Moves between nodes:
state | m q i g p r
bem | dav zon gak luf tar guf
guf | tik dav luf lim dag gak
seb | vod neb bez bav lim bam
dav | guf bem leb vem nov tik
mul | geb sug seb bam gak sog
rov | kez tum fum rak kot vid
lof | kot fid fur tum mas fus
tas | bod bav mas tel vod dul
fot | zon zir guf gak ved bem
nov | dag tar zon dav fum zir
tar | nov ror fot bem kan dag
vig | mas dul zul fid bez lak
zir | fot dag dav tik rak zon
geb | sog mul vod ruf leb neb
kez | vid rov dud ved fus kan
fus | vuz kot tum kez tel fur
mas | lak vig ded lof zal tel
ved | ror rak dag fot kez tar
tik | gak guf vem sug zir leb
vuz | fur fus rov vid zul teb
bav | tas zal vig lak seb bod
ded | fid zul fus fur dul lof
tum | rov teb kan dud lof kez
zul | ded tel kot vuz bod fid
bez | zal ruf bod vig sog bav
tel | zul lak lof fus tas ded
teb | tum fur vid fum fid rov
ror | tar ved zir zon vid nov
dud | rak fum tar dag tum ved
dul | vig bod tel ded ruf mas
leb | luf gak sug geb zon vem
bam | ruf vod bav bod mul bez
vod | bam seb zal tas sug ruf
neb | seb sog ruf zal vem vod
rak | ved dud nov zir rov ror
lim | sug vem sog seb guf mul
sug | mul lim neb vod tik geb
vem | lim luf geb neb dav sug
fum | dud kan ror nov teb rak
kot | fus lof teb rov lak vuz
sog | neb geb bam bez luf seb
lak | tel mas fid kot bav zul
gak | leb tik lim mul fot luf
zal | bav bez dul mas neb tas
bod | dul tas lak zul bam vig
kan | fum vid ved tar fur dud
luf | vem leb mul sog bem lim
zon | bem fot tik leb ror dav
fid | lof ded vuz teb vig kot
dag | zir nov bem guf dud fot
vid | kan kez rak ror vuz fum
ruf | bez bam tas dul geb zal
fur | teb vuz kez kan ded tum

The rows follow the links: the fewer symbols apart two nodes are, the more alike their rows tend to be.

Each row is also shifted at random along 2 hidden directions that mean nothing.

Name the node of each row.
[ 27, -12,   5, -15,  14,  24,  26,   9,   4,   3,   4,  -1,   4, -18, -12,  11,   2,  -9,  -2,  16,   3,  18,  13,  -5, -11,  -9,  -5,   3,  13,   7,  -9, -10,  -6,   0,  -9,   0,   0,   3,  -9,  12,  -6, -22,  -6,  -4] | leb
[-36,  17,   7,  -7,  -7, -16, -10,  11,   3,   9, -13,   3, -13,  -7,  16,   2,  19,   8,   4,   3,   0, -15, -17,   4,  14,  -3,   1,  -7,   2,  -9,   0,   2,  20,  -5, -14,   6, -18,  -6,  14,  -8,   1, -18,   3,   6] | fum
[  6, -16, -15,  19,  -7,  -8,  -3,  -5, -11,   4,   6, -17,   5,  18, -15, -10,   7,  -8,  -7,  -2,  -7,  11,   2,  -5,   4,  25,   0,  20,   6,  -3,  17,   1,   5,  -9, -11,   8,   4,  -7,   0,  -7,  -5,  -1,   5,  -7] | fus
[  0,   6,   6, -11, -12,   8, -15, -10,   7, -17,  -6,   2, -12,   3,  18,  -6,   2,   0, -21,  -6,   9,  14,   9, -15,   4,  -1,   1, -11,   1,  -7,   0,  -8, -14,   2,  -3,  -4,  12,   2,   3,  -4,   3,  19,   4, -15] | ruf
[ 12,  14,   6,  -4,  -4, -28,   5,  14,   2,  14, -18,   4, -21,  -2,  27,   5,  23,   8,  -2,  -2,   0, -11, -20,   0,  25,  -5,  -5, -14,   2,   2,  -3,   6,  20,  -5,   0,   2, -13, -14,  14, -12,  11, -24,  -8,   9] | rak
[  2,  -4,  -3,   4,   3,  10,  -5,   4,  11,  -9,   9,   9,   2,  -2,   6,   5, -18,   2,   3,   3,   4,  -3,  20,   7,  -1, -18,   5, -13, -10,  14,  -9,   6, -20,   9,  11,  -1,   8,   6,  -4,  13,  11,   8,  -1,  -7] | sog
[-21, -13, -16,  -3,   4,  27,   2, -24,   1,  -4,  -3,  -7,  16,  -8, -42,   7, -14,   6,   5,   0,  -7,   6,  13,   1, -33,  12,   5,  24,  11,  -2,   6,  -7, -15,   0,  -1,   6,  13,   2, -12,   1, -17,  18,   2,  -5] | bod
[  2,  -8,  -5,  -5,  -7,  13, -14, -13,   3,   0, -22,  -9,  -2,  -7, -26,  13,  -5,  12,   0,  -3,  -5,  -9,   0,   9, -12,   5,  -4,   7,  -7,  -3,   3,   5,  -1,  13,  -2,   9,   9,   2,   1,   2,   2,  17,  -1,  -5] | dul
[  1,   7,  -3,   3, -12,  -6, -24, -14,   9,  -3, -15,  -2, -10,   5,   8,   7,   5,   5,  -3,  -2,  -6, -25,  -7,  19,  17,   1,  -2, -11, -20, -19,  11,  -4,  -2,   1,   8,   3,   5,   3,  10, -10,   4,  10,  -4,  12] | tel
[ -3,   2,  -4,  11,   1, -15,   1,  -9, -14,  11,   7,  -3,  14,   4,  -9,  -8,  -2,  -3,  11,  -9,   6, -16, -22,  -2,  -9,   9,   1,  13,  11,  -8,   8,   3,  15,  10,  -9,   4, -12,  -5,   1,  -4, -10,  11,  -1,   4] | tum
[-53,  -7, -15,   1,   2,  19, -11, -21,  -5,  -5,  -1,  -8,  13, -13, -44,   8, -11,   7,   3,   5, -15,   0,  17,  15, -23,  11,   4,  27,  -1, -10,  13, -15, -19,  -6,   5,   7,  16,   0, -12,   4, -16,  17,   3,   1] | vig
[ -6,  14,  17, -23,   2,  10,   7,   9,  11, -11,  -3,   7,  -6, -11,  24,   0,  -5,  -8,   1,   4,  19,   4,  -7,  -9,  -1, -12,   5, -15,   3,  -7, -15,  -5,  12,   2,  -5,  -9, -11,  14,   1,  -1,  -2, -10,  13,   1] | tik
[ 19, -10,   9,  -7,  12,   8,  13,   5,   1,   4,   0,   0,   6, -22, -10,  19,  -4,  -1,  -7,   5,   0,   9,  13,   1,   2,  -6, -10,  -2,   2,  15,  -8, -13,  -8,   9,  15,   4,  12,  -6, -10,  12,   9, -11, -11,  -3] | lim
[  8,  -5,   0,  -6,  -7,  16,  -9, -17,   9,  -9, -27,  -6,  -4,  -3, -11,   9, -13,  10,  -1, -10,   9,   1,  -7, -10,  -8,   5,   5,  -2,   1,   0,   4,   2,   5,  16,   2,   1,  12,   6,   2,  -8,   3,  19,   3,  -6] | tas
[-33, -14, -15,  17,  -9,   1,  -7,  -7,  -7,  -3,   6, -15,   5,  19,  -9,  -8,   3,  -4,   0,  -2,  -8,  14,  10,  -2,   1,  23,  13,  24,   7,  -4,  14,  -2,   1, -20,  -5,   5,   6,   0,   2, -11,  -9,  -2,  18,  -1] | kot
[  9,  17,  14,  -9,  10,  -9,  10,  16,  -8,  -2,  12,  11,  -3,  -4,  20, -17,  -2, -13,  -3,   6,   5,   0, -12,  -6,  -2, -13, -10,  -4, -10,  -5, -13,  -3,   6,   4,   2, -10,  -7,   4,  -5,  11,   1,   2,   2,  -1] | bem
[-14,  17,  15,  -7,   9, -12,   2,  21, -12,  -2,  13,   8,   0,  -1,  13, -15,   1, -13,   1,   4,   0,   4,  -9,  -5,  -5,  -8,  -9,   0, -13,   0, -14,   2,   7,   0,   5, -11, -10,   4,  -6,  11,  -1,   3,   9,  -3] | zon
[ -4,   9,  -5,   6, -13,  -8, -27, -11,  12,  -8, -14,  -4, -11,  11,  18,   7,   5,   7,   0,  -5,  -2, -23,  -7,  20,  24,   3,   7, -15, -15, -16,  12,   0,   5,  -4,  10,   1,   5,   7,  12, -16,   5,   7,   2,  14] | zul

Start here and follow the symbols in turn, left to right. Where do you end up?
Answers are names.
[-30,   2,   0,   3,  -2,  14, -15,   6,  12, -20,   9,   9,   4,   0,   8,  -4, -18,   1,   3,   5,   5,   2,  24,   4,  -1,  -9,   9, -14, -11,   8, -10,   3, -19,   1,   7,  -5,   7,   9,  -4,   8,   3,  12,  10,  -7]
g q: bez
[ 15,  -7, -15,  13,  -9,  -3,  -8, -14,   6,  -2,   1,  -8,   2,  20,   2,   2,   3,   4,  -1,   0, -10, -10,   5,  17,  10,   4,  11,   0,  -3, -13,  14,  -2,  -9, -14,   0,   5,   7,   6,   5, -11,  -7,   2,  -3,  12]
p p: ruf
[ 30,   3,   8, -13, -12,   5, -11, -14,   8, -14, -19,   4, -15,   2,  20,  -1,   4,   4, -22, -14,  13,   9,  -6, -16,   9,  -1,  -3, -18,  -3,  -5,  -2,  -2,  -4,  13,  -3,  -2,  11,   0,   6,  -5,  11,  16,  -3,  -9]
m p g i: dul
[  3,  -9,  -9,  -9,  -1,  22,   7, -28,   0,  -9,   4,  -5,   8,   0, -19,  -3,  -9,   2, -14,  -8,   3,  22,  16, -13, -24,   9,   7,  14,  20,  -4,   9, -16, -23,   1,   0,  -1,  13,   0, -16,  -4, -12,  20,  -2,  -8]
m r i: lak
[ 12,  -6,  -8,   1,  -3,   6, -16, -12,  -4,   3, -12,  -6,  -2,  -3, -21,  11,   1,   8,  -5,   5, -12, -16,   0,  20,  -4,   1, -10,   5, -16, -12,   8,  -4,  -9,   6,   0,   9,  16,  -4,  -2,   3,  -2,  14, -10,   3]
i q: zul
[ -8,  -1,  -2,  16,   3, -17,   0, -13, -16,   9,  10,  -3,  13,   6, -10,  -8,  -3,  -8,   1, -13,   2,  -8, -17,  -7,  -7,  16,   0,  17,   8,  -5,  10,  -1,  11,   5,  -5,   4,  -4,  -4,  -1,  -4,  -9,  13,  -1,  -1]
p m p r: tel
[  8, -12,   8,  -2,  13,   6,  10,   3,   4,   5,   5,   4,   3, -20,  -7,  16, -12,   1,  -4,   2,   2,   5,  14,   3,  -2,  -7,  -6,  -5,   1,  14,  -9, -12, -16,  11,  24,   2,  10,  -6, -11,  11,   9,  -2, -12,  -1]
i g: zal
[-39,  23,  10,  -4, -11, -19, -21,   7,   9,   4, -17,   6, -13,  -2,  23,   1,   5,   5,  15,  -3,  14, -29, -31,   5,  15,  -5,   5, -19,  -9, -12,  -4,  14,  38,   8, -21,   0, -27,   1,  24,  -9,   6,  -9,  10,   8]
q r i: ved
[ 34,   5,  -6,   5,  -2, -11,   0,   0,  -6,  15,  -1,   2,   1,   9,  -4,  -5,   9,   3,  11,   0,   3, -26, -25,   6,  -2,  -8,  -3,  -4,   1,  -6,   3,  15,  22,  16, -28,   7, -20,  -2,  14,   0,  -2,  -4, -10,   5]
m r: fum
[ 12,  -2,  -5,   0,  -7,  14, -10,   5,   6, -14,  11,   7,  -2,   4,   5,  -7,  -7,   0,  -7,   8,  -1,   7,  24,  -1,  -1, -10,   1, -10,  -8,   7,  -2,   4, -26,   4, -11,   2,   8,   6,   0,  14,   2,  11,  -1, -15]
m q q: neb
[ 32, -10,  -4,  -8,  -6,  18,   2, -24,   8,  -4, -20,  -6,  -1,   3,  -8,   5, -10,   8,  -9, -13,   6,   7,  -4, -13, -10,   2,   1,  -4,   3,  -2,   5,   1,  -2,  14,  -3,   1,   7,   4,   1,  -8,   4,  19,  -4,  -3]
g m m: zul
[ 21,  -2,   3,   4,   3,   2,  -6,   3,  11,  -7,   2,  12,  -3,  -7,  12,  10, -19,   6,   2,  -1,   6,  -6,  10,   6,   9, -17,  -1, -24, -14,  17, -12,   7, -12,  14,  19,  -3,   7,   7,   0,   9,  18,   8,  -5,   0]
m m p: vem
[ -8, -13, -22,  16, -12,   7,  -4, -14,   0,  -3,   8,  -9,   9,  18,  -6,  -4,   5,   0,   3,   4, -10,   2,  13,   9,   2,  12,  15,  10,   4, -10,  21,  -4, -10, -22,  -3,   2,   6,   6,   0, -11, -12,   1,   3,  10]
r p: lak
[  9,   4,  -1,  -4,   0, -17,  10,  10,  -3,  19,  -7,   2,  -9,  -4,   5,   2,  26,   9,   2,   6,  -6, -10,  -7,   6,  15,  -5,  -5,   1,   7,  -4,   3,  -1,   7, -10, -10,   1, -13, -15,   8,  -3,  -3, -22, -14,   7]
m p g: rak
[ -1,  -9,  12, -12,  13,  18,   9,  13,   7,  -3,  -5,  -1,   0, -22,  -7,  15,  -2,  -7,  -4,   6,   6,  16,  10,  -6,  -3,  -7,  -3,   1,  10,   7, -11, -15,  -1,  -2,   2,   3,   6,  -1,  -5,   8,   5, -22,   0,  -5]
i p: gak
